In the rows, 128 means zero.
Here are made-up things, facts about them, and rows of numbers that follow some of those facts. Name the thing behind each unnamed row.

Facts:
biklin (each to the one after it):
j150 j525 j713 j469
j201 j774 j784
j22 j224 j36 j835
j225 j987 j215
j243 j409 j793 j595 j712 j106 j271 j421 j517 j576
j256 j438 j623 j736 j419
j286 j221
j293 j511
j299 j508 j546 j786 j981
j326 j78 j173 j950 j278 j300
j356 j196 j233
j413 j994 j155
j418 j890
j426 j514 j552 j588 j628
j429 j970 j904 j462
j460 j161 j824
j461 j953 j287 j842
j480 j984 j599
j516 j637 j500
j53 j185 j881 j675 j121 j351
j554 j851
j556 j979 j693 j147 j956 j467 j518 j93 j553 j248
j589 j572 j560 j447 j195 j119 j682 j566
j603 j694
j626 j151 j664
j776 j273
j898 j739 j969 j762
j942 j30 j9 j761 j913
j957 j741 j578
{j106} vefali j195
{j119} vefali j201
{j121, j761, j762} vefali j979
{j121, j151, j173, j185, j224, j418, j447, j589, j70, j761, j774, j904, j953, j979, j994} vefali j588
{j150, j578, j898, j913} vefali j637
{j224} vefali j438
{j273, j293, j447, j470, j675, j953} vefali j761
{j356, j401} vefali j470
{j413} vefali j185
{j418} vefali j994
{j421} vefali j419
{j429, j942} vefali j273
{j470, j518, j589, j831} vefali j508
{j490, j994} vefali j173
{j490} vefali j898
{j490, j508, j628} vefali j712
{j511} vefali j221
{j553} vefali j22
{j578} vefali j70
{j578, j619} vefali j421
{j595} vefali j286
{j619, j946} vefali j151
{j675, j776, j890} vefali j462
{j714} vefali j447
{j786, j842, j945} vefali j774
{j787} vefali j623
{j835} vefali j945
{j842} vefali j675
{j842} vefali j326
{j881} vefali j43
{j890} vefali j913
{j942} vefali j293
{j953} vefali j351
j147 stovam: j43, j578, j418
j155 stovam: j447, j578, j803
j161 stovam: j401, j835, j803, j560
j196 stovam: j987, j713, j984, j419, j287
j215 stovam: j447, j224, j30, j626, j286
j221 stovam: j70, j195, j619
j248 stovam: j694, j315, j824, j664, j517, j588, j287
j278 stovam: j438, j979, j911, j460
j293 stovam: j256, j589, j693, j946, j419, j271
j356 stovam: j675, j531, j70, j588, j514
j36 stovam: j793, j351
j413 stovam: j675, j904
j426 stovam: j233, j890
j461 stovam: j300, j151, j803
j462 stovam: j121, j714, j904
j470 stovam: j429, j578
j480 stovam: j121
j500 stovam: j675, j689, j93, j119
j518 stovam: j121, j787, j969
j52 stovam: j682, j152, j553
j525 stovam: j824, j517, j728
j53 stovam: j216
j554 stovam: j578, j271, j626, j119
j556 stovam: j694, j447, j693, j969
j566 stovam: j546, j447, j93
j572 stovam: j881, j409, j216, j460, j207
j576 stovam: j421, j287, j326
j603 stovam: j517, j945, j460
j623 stovam: j881, j531, j423, j942
j722 stovam: j956, j516, j409, j243, j553, j207
j741 stovam: j243, j981, j467
j776 stovam: j300
j784 stovam: j70
j9 stovam: j173, j739, j664, j712
j950 stovam: j151, j979, j418, j216, j774
j957 stovam: j945
j970 stovam: j787
klegutuk 852 <- j106, j147, j155, j173, j248, j351, j401, j421, j480, j500, j517, j576, j588, j599, j623, j713, j784, j93, j950, j970
klegutuk 341 <- j119, j300, j409, j447, j53, j553, j556, j589, j675, j693, j741, j776, j913, j942, j956
klegutuk 225 <- j121, j150, j151, j185, j201, j215, j22, j224, j225, j278, j286, j287, j30, j36, j419, j426, j43, j438, j467, j511, j518, j52, j554, j595, j626, j664, j694, j739, j761, j762, j774, j786, j793, j824, j835, j842, j881, j890, j898, j953, j969, j979, j984, j987
klegutuk 740 <- j161, j195, j221, j293, j418, j429, j460, j461, j462, j560, j637, j682, j9, j904, j957
klegutuk 334 <- j273, j356, j413, j423, j469, j514, j525, j566, j572, j628, j728, j78, j945

Some rows with their names:
j225: [114 137 127 119 143 126 122 124 134 104 128 142 145 119 146 108 134 133
 130 140 121 122 151 109 108 115 133 143 145 139 143 145 131 142 126 133
 139 134 130 129 124 128 143 157 148 112 125 126 149 138 128 140 116 132]
j300: [142 126 168 112 131 145 137 108 125 180 157 117 153 151  44 156 126  76
 101 128  86 113  76 101 150 164 148 134  93 132  82 122 138 121 132 114
 113 176 101 133 130 142  95 126 113 118 135 113  93 148 105  79 155 139]
j553: [187  99  92 170 100 137 140 146  96 139 187 104 121 111  73 191 101 127
 112 132 142 114  78 164 199 128 159  46 117 109  67 125 120  93 136 137
  65 144  85 143 143 136  94  57  69 166 126  68  67 137  80 101 179 133]
j22: [159 111  74 137 136 122 118 142 164  76 179 143 168 101 150 119 131 123
 119 158 150 112 181  84 148 108 162 122 167 141 130 158 141 137 143 119
  96 138  95 134 119 135 146 157 145 114 102 108 156 141 131 136 130 144]
j741: [135 124 121 134 118 134 127 135 156 132 120 121 119 148 159 122 136 116
 132 107 143 147 162 120 122 131 129 153 116 133 129 124 125 120 133 108
 127 103 145 131 122 127 128 133 139 120 125 148 132 125 151 129 129 126]
j981: [139 133 131 131 130 137 133 124 107 140 137 115 130 119 107 142 116 134
 124 134 119 118 103 151 141 125 127 104 121 123 113 127 131 122 124 139
 122 143 112 130 132 132 126 108 115 136 133 113 114 134 105 117 140 125]
j786: [115 129 141 130 131 129 128 125 106 120 129 131 122 130 114 131 117 135
 131 133 115 130 109 137 124 122 139 111 124 129 123 129 118 125 120 140
 129 141 133 127 130 122 114 122 115 139 137 109 114 135 107 133 130 126]
j243: [115 138 126 122 143 131 124 122 135 103 128 133 144 123 154 101 133 139
 131 140 126 128 158 114 111 114 134 144 142 140 136 147 130 143 128 132
 140 131 131 129 118 130 144 148 149 109 125 130 147 139 131 142 113 125]
j739: [121 131 130 124 144 125 122 125 128 112 127 136 142 123 134 120 129 132
 130 140 118 121 139 120 118 117 132 130 140 139 138 137 133 138 128 132
 132 138 125 125 122 129 139 146 144 116 125 125 142 137 128 135 122 129]
j969: [121 115 131 135 139 133 134 145 130 136 147 144 131 117 119 125 123 142
 124 152 116 114 121 140 117 116 127 128 137 136 137 131 132 142 125 125
 133 122 132 133 129 131 130 147 119 137 130 129 140 116 117 117 134 136]
j233: [127 133 130 126 137 132 125 124 121 124 132 130 137 122 125 124 127 132
 127 137 121 119 127 131 127 122 128 121 132 135 130 135 130 136 126 136
 128 138 117 131 127 132 133 131 134 123 129 122 132 136 121 129 128 127]
j152: [121 137 124 125 125 119 130 116 121 119 128 131 140 110 118 119 127 146
 124 136 127 118 106 124 134 136 127 125 142 119 114 148 132 132 131 132
 133 134 122 125 126 138 129 127 126 125 130 133 130 125 133 134 120 128]
j835: [113 129 146 126 132 129 126 120 106 125 133 133 124 135 104 132 118 124
 125 132 113 129 106 126 125 128 141 114 120 133 118 124 121 127 122 137
 128 147 134 128 131 120 113 129 119 136 137 108 114 138 105 128 130 130]
j419: [143 124 128 133 132 130 132 129 110 147 138 114 130 118 103 151 120 129
 124 135 120 109 100 151 139 126 120 101 128 123 126 122 133 124 126 139
 117 141 106 127 131 134 126 110 116 133 127 116 119 131 114 115 141 123]
j151: [113 141 142 114 138 142 127 111 133 124 140 125 146 139 119 103 130 108
 118 134 109 130 136  91 124 132 150 153 125 144 107 142 124 139 128 122
 139 147 131 132 121 134 123 153 140 106 132 120 129 155 117 127 128 132]
j628: [122 128 143 132 129 129 130 124  95 132 132 128 116 129 103 141 114 136
 128 132 115 128  97 144 130 124 137 100 117 126 115 125 117 121 119 145
 124 143 129 130 135 122 109 113 109 143 139 103 104 134 101 125 135 128]
j803: [115 140 141  97 121 124 129 107 137 139 137 131 136 132  80 116 139  89
 108 138 115 114  98  78 151 163 138 147 138 116 110 130 133 140 135 116
 136 149 117 124 127 136 113 160 127 127 126 127 126 130 125 113 126 139]

Which thing is each row?
No name comes twice in this set of rows, the named rows included.
[109 126 113 138 139 120 131 121 128 104 114 112 141 125 170 102 130 144
 136 121 122 127 164 124 119 106 136 144 135 141 137 164 131 128 127 138
 135 114 139 113  98 137 143 142 151  94 117 129 155 162 132 148 139 103]	j460
[165 108 125 132  88 128 132 154 118 192 129 102  61 147  76 186 124  85
 128 107 153 130  78 165 177 156 100  89 110  90 133  52 121 105 129 124
 102 112 113 133 157 113 105  82  86 189 123 117  88  93 114  96 157 132]	j566
[151 118 143 145 119 133 139 132  80 167 139 104 115 122  67 179 107 131
 122 127 114 112  61 178 160 134 121  74 107 111 103 111 126 107 122 148
 105 148 101 130 141 130 104  73  89 153 139  97  84 131  93 104 158 121]	j421
[103 104 121 142 125  81 135 126 107 117  98 118 135 119 127 136 127 148
 134 110 118 115 105 138 139 124 128 120 133 125 138 162 136 112 133 142
 125 115 135  92 101 134 122 125 125 120 111 132 144 140 144 140 147 108]	j945
[127  96 126 154 126 145 137 164 172 152 151 151 124 143 149 119 139 137
 127 128 128 138 150 135 108 125 127 171 112 142 133 122 124 133 133  89
 131  81 164 141 128 127 122 153 113 136 129 165 141  96 150 111 137 144]	j970
[117 124 128 109 121 120 123 138 122 135 128 130  90 129  97 133 125 101
 129 144 136 118 104 124 144 132 120 108 144 114 157  91 124 137 122 137
 131 130 119 129 141 112 125 148 118 161 121 108 130 116 105 122 133 132]	j447
[118 150  94 106  76 120 120 136 145 133 112 113  46 140 137 101 139  97
 137 117 187 148 133 104 169 156 108 132 153  81 140  81 104 134 134 119
 141  81 143 128 142 111 134 137 119 173 125 135 121  96 130 146 120 125]	j470
[127 119 139 107 119 136 125 128 171 151 131 125 125 166 116 122 145  67
 116 114 126 142 148  74 136 158 138 175 113 134 130 107 125 129 138  97
 129 129 137 132 127 127 116 164 138 120 120 142 129 130 146 106 135 142]	j161
[125 131 112  85  89 131 114 146 172 160 128 111  50 166 108 112 144  39
 131 123 169 141 140  79 172 164 113 151 140  95 162  49 113 140 133 109
 137 100 130 135 142 108 128 174 127 169 110 129 130 105 119 118 134 136]	j155
[152 126 134 139 121 142 138 127  93 161 142 105 120 118  83 164 111 132
 122 132 118 111  78 172 153 131 123  85 113 114 101 116 130 116 121 142
 110 144 100 134 138 135 117  83  99 145 139 102  95 134  95 107 149 123]	j682

Now the same things, written a new way:
Some rows with their names:
j207: [ 96 163 115  83 139 117 125 106 116  94 181 130 158 123 101 120 128 175
 101 126 128 135  91  96 127 169]
j460: [100 153 113  71 143 114 143 147 126  98 149 133 138 127 116 127 130 200
 112 170 121 113 111  98 124 202]
j942: [112 149  86 116 162  62 146 122 155 111  97 129 112 150  99 135 147 146
  82 113 123 105 130 119 112 168]
j741: [154 111 107  92 135 147  90 141 118 118 140 181 158 125  94 105 181 120
 111  86 102 137 111 151 147 106]
j913: [155 147  91 148 124 153 119 117 107 124 176  92 147 131 120 124 114  96
 123 124 187 117 192 134 142 104]
j409: [107 164 105  71 143 104 117 120 111  78 172 141 169 110 112 111 125 183
  96 136 116 126  74  97 138 150]
j196: [159  47 155 110 123 182  99 189 141 137  89 163 146 142 129 122 185 122
 179 153 109 118 160 172 122  90]
j987: [111  91 159 115 136 119 136 164 141 115 114 116 147 129 160 118 125 179
 159 193 125  92 124 116 114 118]
j664: [ 75  93 150 144 130 119 134 120 158 129 145 116 126 126 147 104 133 187
 159 188 174 119 128  95 108 131]
j421: [157 158 173 170  98 172  58 113 101 171 146  68 136 110 140 153 115 180
 133 179 195 127 172 122 124 142]
j43: [120 141 148 118 135 138 151 131  93 124 149 128 125 115 150 122  84 110
 131 145 103 145  86 122 147 141]
j628: [122 162 107 153  78 149 135 101 109 123 119 152 157 149 125 185 123 107
 131 108 163 113 165  96 137  96]
j712: [117 134 121 177  30 147 130  81 134 109 132 135 163 132 124 143 118 121
 161 188 177 100 170  80 168 137]
j556: [161  67 141 119 130 154 146 205 112 152  76 166  94 143 134 130 156 100
 155 117  90 125 155 184 127 121]
j299: [130 115 114 118 132 116 140 169 116 121 120 150 111 131 120 118 146 147
 122 116 105 121 121 146 138 158]
j93: [131 160 184 218 117 105 100 107  43 168 133  78 118 124 155 158  73 123
 114 119 171 149 106 105 115 137]
j898: [166 149  65 117 137 138 134 174 123 115 127 148 107 109 153 111 143 133
 114 128 151  86 170 148 150 152]

Name these rows:
No name comes twice in this set of rows, the named rows included.
[162 123 114  67 142 183 154 188  96 130 111 164 108 120 116 147 136  84
 139 100  69 146 124 172 132 139]	j461
[151 115 136  98 112 198 132 139  99 137 148 147 124 121 116 147 110  54
 165  81  86 189 139 153 122  99]	j147
[153 112 133  82  96 217 107 124 107 131 163 134 181 140  56 170 160 103
 146  99 113 169 158 152 125 116]	j278
[137 132 133 138 140 109 180 162 100 130 117 130  86 124 172 115  90 121
 127 140  94 116  96 145 156 162]	j286
[166 123  83  69 192 141 158 186  99 113  99 130 100 147  97 126 144  60
 115 126 113 121 149 142 116 147]	j776
[134  93 124 114 141 103 147 153 160 119  99 104 110 141 127  97 149 137
 138 193 136  94 147 119 129 183]	j326
[160  97 200 160  76 188  29 151  77 196 101 116 146 124  97 165 181 133
 164 148 169 162 176 126  78 141]	j576
[141 128 115 126  92 118 121  64 179 122 125 102 127 137  98 121 120  68
 134 131 123 140 148 123 122 145]	j761
[119 140 102 137 103 132 134 121 122 109  92 182 146 136 137 160 145 111
 128 118 152 113 147 103 134 110]	j831
[152 110 123 115 139 102 121 104 165 118  89 129 134 137 111 104 146  83
 115 146 110 108 107 122 145 126]	j273
[132 152 111 110 163 100 175 143 134 120  76 119  88 148 146 148 102  97
 110 137 106 109 118 125 122 159]	j429

The same things again, as new rows of numbers:
Some things and their rows:
j739: [148 131 132 144 112 113 133 119 140 115 118 149 132 126 158 126 136 133
 121 110 148 124 103 129 148 125 132 121 134 116 128 130 145 102 113 135
 122 130 138 128 141]
j898: [125 125 140 104 118 129 143 142 131 119 127 123 148 130 125 124 110 122
 120 120 125 131 135 126 132 124 130 139 117 140 121 121 135 126 134 132
 149 118 121 129 125]
j713: [138 134 123 145 125 111 126 130 140 125 121 139 123 115 151 137 144 138
 123 109 137 126 116 126 136 126 131 124 136 113 135 132 139 117 117 126
 116 125 133 113 141]
j987: [143 128 138 139 119 107 127 122 145 117 118 141 131 124 152 125 137 125
 129 111 138 130 113 127 135 124 121 124 134 124 128 131 143 108 113 129
 118 125 127 119 137]
j351: [174 139 117  37 164  41  71 103 153 119 177  66  86 124  31 158 101  81
 182 138 127  41  82 119 229 212 119 152  96 129 128 115 116 112 224  79
 133 156 111 163 123]
j514: [139 133 133 140 120 118 128 120 135 119 125 142 135 127 146 130 135 125
 127 114 139 130 117 130 136 122 122 122 132 122 130 127 138 109 109 134
 120 130 131 125 130]
j300: [113 123 121 137 137 117 105 112 119 126 134 111 100 119 111 117 146 113
 150 134 109 133 150 135 110 118 118 134 123 138 151 134 124 144 127 106
 112 110 129  94 140]
j461: [108 119 147  97 136 149 132 149 124 143 132 127 134 121 100 119 103 117
 142 144 109 142 156 113 106 124 119 128 127 151 127 127 128 140 119 130
 128 126 109 136 108]
j572: [115 130 134 119 136 162 135 134 105 142 145 137 140 144 112 119 117 128
 128 148 120 138 135 133 124 122 124 120 129 136 111 125 123 128 122 149
 130 138 129 153 110]
j970: [139 117 158 125 133 136 143 157 122 149 108 140 131 125 117 106 104 130
 136 145 126 135 121 123 113 129 130 117 130 132 108 124 136 135 124 135
 128 144 109 140 123]
j736: [130 122 121 136 136 137 126 136 114 134 131 126 113 125 133 133 127 133
 126 138 130 117 127 128 124 137 136 127 134 132 127 128 124 140 123 127
 125 135 127 134 129]
j119: [129 121 126 150 123 109 118 112 129 126 117 124 101 119 122 121 143 123
 138 126 125 128 131 134 124 120 127 127 126 122 144 131 132 138 127 107
 110 119 133 102 149]
j761: [142 128 113 141 133 128 125 134 123 133 118 119 126 129 142 134 126 137
 125 143 136 112 119 129 115 135 141 137 125 126 124 133 108 142 145 130
 146 129 120 131 119]
j675: [136 131 117 155 126 115 126 127 139 121 105 121 124 121 161 140 126 130
 112 126 141 118 126 129 130 130 124 136 135 127 134 131 115 143 140 127
 127 125 125 113 135]
j43: [115 127 123 124 134 115 111 121 133 121 137 127 124 121 129 126 144 117
 138 120 123 132 140 122 113 125 118 131 128 138 145 133 134 124 115 125
 119 119 126 106 128]
j722: [105 133 118 123 135 178 137 126  98 142 159 135 141 150 109 126 125 135
 119 149 125 130 139 136 127 124 132 121 127 134 119 125 119 134 124 147
 141 134 140 167 113]
j712: [165 124 113 162 109 108 129 117 127 110 115 122 116 123 161 119 149 148
 121 113 159 100  95 140 131 128 151 136 114 111 136 125 134 122 139 122
 154 110 138 120 153]

Name these rows:
No name comes twice in this set of rows, the named rows included.
[138 109 146 141 131 139 140 140 120 144 103 111 112 128 102 101 114 143
 127 147 142 134 116 140 106 128 142 125 113 105 118 117 124 159 163 104
 144 122 123 130 147]	j518
[110 140 107 133 127 144 121 104 118 118 162 135 132 141 137 137 148 125
 125 119 134 128 137 134 137 122 128 127 130 132 139 132 124 116 115 136
 129 120 149 133 124]	j207
[133 129 129 114 131 126 125 146 116 119 123 126 140 135 136 115 124 123
 125 131 119 129 119 133 124 123 126 136 108 146 120 125 141 128 137 150
 150 134 124 127 127]	j637
[111 143 115 130 127 143 120 106 121 117 157 141 142 148 139 135 141 121
 127 119 130 135 130 134 137 116 121 125 133 133 132 130 126 105 108 144
 123 123 145 136 117]	j409
[125 138 133 129 126 119 127 130 135 117 118 123 144 132 144 138 121 117
 118 118 129 137 132 133 145 119 106 135 129 135 121 124 129 128 132 138
 121 124 127 111 130]	j890
[103 138 116 123 136 182 133 121  93 140 168 141 148 163 113 126 127 129
 125 147 125 138 136 138 130 118 127 117 126 138 112 124 117 121 119 159
 138 137 146 169 103]	j741
[137 120 129 133 127 128 130 135 112 132 123 111 115 136 125 126 122 139
 131 134 137 122 124 145 124 126 141 140 124 117 119 119 122 144 139 113
 138 110 127 121 133]	j628
[100 135 110 124 135 182 136 119  90 139 169 137 140 155 109 126 130 138
 117 149 125 132 141 135 131 121 136 120 127 135 121 125 114 131 123 152
 140 134 146 174 111]	j52
[129 132 137 122 129 132 136 128 135 131 113 126 141 140 128 140 112 129
 127 135 127 139 127 135 127 127 129 133 134 116 105 127 111 127 133 130
 125 129 123 130 116]	j953
[165 148 129  20 171  48  72 134 150 130 195  79  97 122  45 173  98  86
 174 122 130  55  91 109 239 213 103 142 115 133 118 111 131  98 193  88
 111 161 106 170 114]	j793
[118 136 130 108 118 117 133 116 151 116 120 121 144 133 132 142 122 123
 131 116 111 140 146 126 125 122 126 142 131 130 130 129 118 115 120 121
 122 110 122 113 115]	j418

